[[-5.03 -0.84  2.23  0.21]
 [ 5.54  0.48 -0.35 -4.32]
 [-6.16 -0.51  1.02  4.23]
 [ 0.32 -0.74  2.62 -5.15]]
=>
[[ 5.54  0.48 -0.35]
 [-6.16 -0.51  1.02]]

[[-2.71  2.59  6.39]
 [ 1.03  0.88 -2.73]
 [ 0.42 -0.21 -0.76]
 [-1.29  0.94  2.82]]
=>
[[ 1.03  0.88 -2.73]
 [ 0.42 -0.21 -0.76]]

[[-5.22 -3.04 -0.67]
 [ 5.22  5.25  7.00]
 [ 1.01  0.30  2.06]
 [ 1.39  2.13 -0.54]
 [-1.63 -3.14 -0.78]]
=>
[[5.22 5.25 7.00]
 [1.01 0.30 2.06]]

[[-2.84 -0.33 -0.22]
 [ 3.42  0.42 -0.02]
 [ 1.56  1.41  2.10]
 [ 5.74  0.73  0.20]]
=>
[[ 3.42  0.42 -0.02]
 [ 1.56  1.41  2.10]]

[[-1.31 -2.53  2.92  1.52  1.32]
 [-1.20  4.32 -5.09  4.11  3.14]
 [-1.77 -5.12  4.18 -1.36 -1.89]
 [-0.32 -0.38 -0.17 -0.24 -0.23]
 [ 1.57  2.48 -5.77 -1.24  4.34]]
=>
[[-1.20  4.32 -5.09]
 [-1.77 -5.12  4.18]]

[[-0.06 -0.14 -0.10  0.00  0.00]
 [ 1.07  0.21 -0.22  1.31  0.58]
 [ 0.99  4.20  1.83  6.30  4.97]
 [-0.12 -0.20 -0.11 -0.01  0.03]]
=>
[[ 1.07  0.21 -0.22]
 [ 0.99  4.20  1.83]]

[[ 5.54 -7.36 -6.51 -4.58  7.66]
 [ 3.98 -2.45 -1.78 -3.16  4.60]
 [-2.88  2.87  2.62  2.21 -4.04]]
=>
[[ 3.98 -2.45 -1.78]
 [-2.88  2.87  2.62]]

[[-5.91 -6.58 -2.69 -2.54 -4.66]
 [ 2.77  0.15  2.69 -0.30  3.13]
 [-2.39  1.55 -0.55  0.65 -0.53]
 [-7.01  4.16 -0.63  1.72 -0.75]
 [ 5.19  0.33  4.04 -0.37  4.81]]
=>
[[ 2.77  0.15  2.69]
 [-2.39  1.55 -0.55]]
---
[[ 1.07  1.96 -0.25 -1.24  7.90 -0.39]
 [-2.94 -0.99  0.51  0.42 -5.12  0.50]
 [-1.67 -1.60 -0.55  0.84 -4.89 -0.70]
 [-1.44 -1.42  0.71  0.25 -5.55  0.86]
 [ 3.71  4.14  0.34 -0.81  6.47  0.36]]
=>
[[-0.39  7.90 -1.24 -0.25  1.96  1.07]
 [ 0.50 -5.12  0.42  0.51 -0.99 -2.94]
 [-0.70 -4.89  0.84 -0.55 -1.60 -1.67]
 [ 0.86 -5.55  0.25  0.71 -1.42 -1.44]
 [ 0.36  6.47 -0.81  0.34  4.14  3.71]]

[[ 1.67  2.54]
 [ 0.76  3.23]
 [-3.04 -2.05]
 [-1.62 -1.23]
 [ 5.96 -1.50]
 [-3.83 -0.98]
 [-0.09 -0.03]
 [ 0.51  4.68]]
=>
[[ 2.54  1.67]
 [ 3.23  0.76]
 [-2.05 -3.04]
 [-1.23 -1.62]
 [-1.50  5.96]
 [-0.98 -3.83]
 [-0.03 -0.09]
 [ 4.68  0.51]]

[[ 1.90  0.82 -0.96 -0.09 -0.16 -1.02 -5.55 -2.97  3.79  0.52 -0.88]
 [ 1.61  0.61  2.38  0.47  0.60 -5.97  2.39 -2.26  0.86 -1.10  0.39]
 [ 0.76  0.94 -0.77 -0.51 -0.61 -2.76 -4.04 -1.72 -3.73 -1.47 -0.17]]
=>
[[-0.88  0.52  3.79 -2.97 -5.55 -1.02 -0.16 -0.09 -0.96  0.82  1.90]
 [ 0.39 -1.10  0.86 -2.26  2.39 -5.97  0.60  0.47  2.38  0.61  1.61]
 [-0.17 -1.47 -3.73 -1.72 -4.04 -2.76 -0.61 -0.51 -0.77  0.94  0.76]]

[[-3.93 -0.33  2.34 -1.63  1.00  1.41  5.98  1.05]
 [-4.29 -0.40  2.69 -1.83  1.04  1.58  6.36  1.11]
 [-4.50 -0.49  2.90 -1.93  1.05  1.70  6.45  1.14]
 [-3.51 -0.39  2.00 -1.32  0.94  1.30  5.31  0.95]]
=>
[[ 1.05  5.98  1.41  1.00 -1.63  2.34 -0.33 -3.93]
 [ 1.11  6.36  1.58  1.04 -1.83  2.69 -0.40 -4.29]
 [ 1.14  6.45  1.70  1.05 -1.93  2.90 -0.49 -4.50]
 [ 0.95  5.31  1.30  0.94 -1.32  2.00 -0.39 -3.51]]

[[-3.55 -1.18 -2.26 -7.21]
 [-4.74 -4.64 -1.96  4.77]
 [-5.97 -5.70 -0.22  1.57]
 [ 2.04  2.90  4.82 -5.91]
 [-2.48  1.22 -6.38  4.73]
 [ 5.23 -4.25  3.05 -4.04]
 [-3.40 -1.85  7.48  0.22]
 [ 2.35 -5.28  4.04 -4.61]]
=>
[[-7.21 -2.26 -1.18 -3.55]
 [ 4.77 -1.96 -4.64 -4.74]
 [ 1.57 -0.22 -5.70 -5.97]
 [-5.91  4.82  2.90  2.04]
 [ 4.73 -6.38  1.22 -2.48]
 [-4.04  3.05 -4.25  5.23]
 [ 0.22  7.48 -1.85 -3.40]
 [-4.61  4.04 -5.28  2.35]]

[[-1.58 -2.36  2.91  4.16]
 [-0.42 -5.12  0.10  5.57]
 [-0.13 -4.59  2.16  4.32]
 [ 1.97 -4.41  4.27  6.40]
 [-1.17 -5.65  1.07  3.27]
 [ 0.23 -4.11  2.67  4.48]]
=>
[[ 4.16  2.91 -2.36 -1.58]
 [ 5.57  0.10 -5.12 -0.42]
 [ 4.32  2.16 -4.59 -0.13]
 [ 6.40  4.27 -4.41  1.97]
 [ 3.27  1.07 -5.65 -1.17]
 [ 4.48  2.67 -4.11  0.23]]
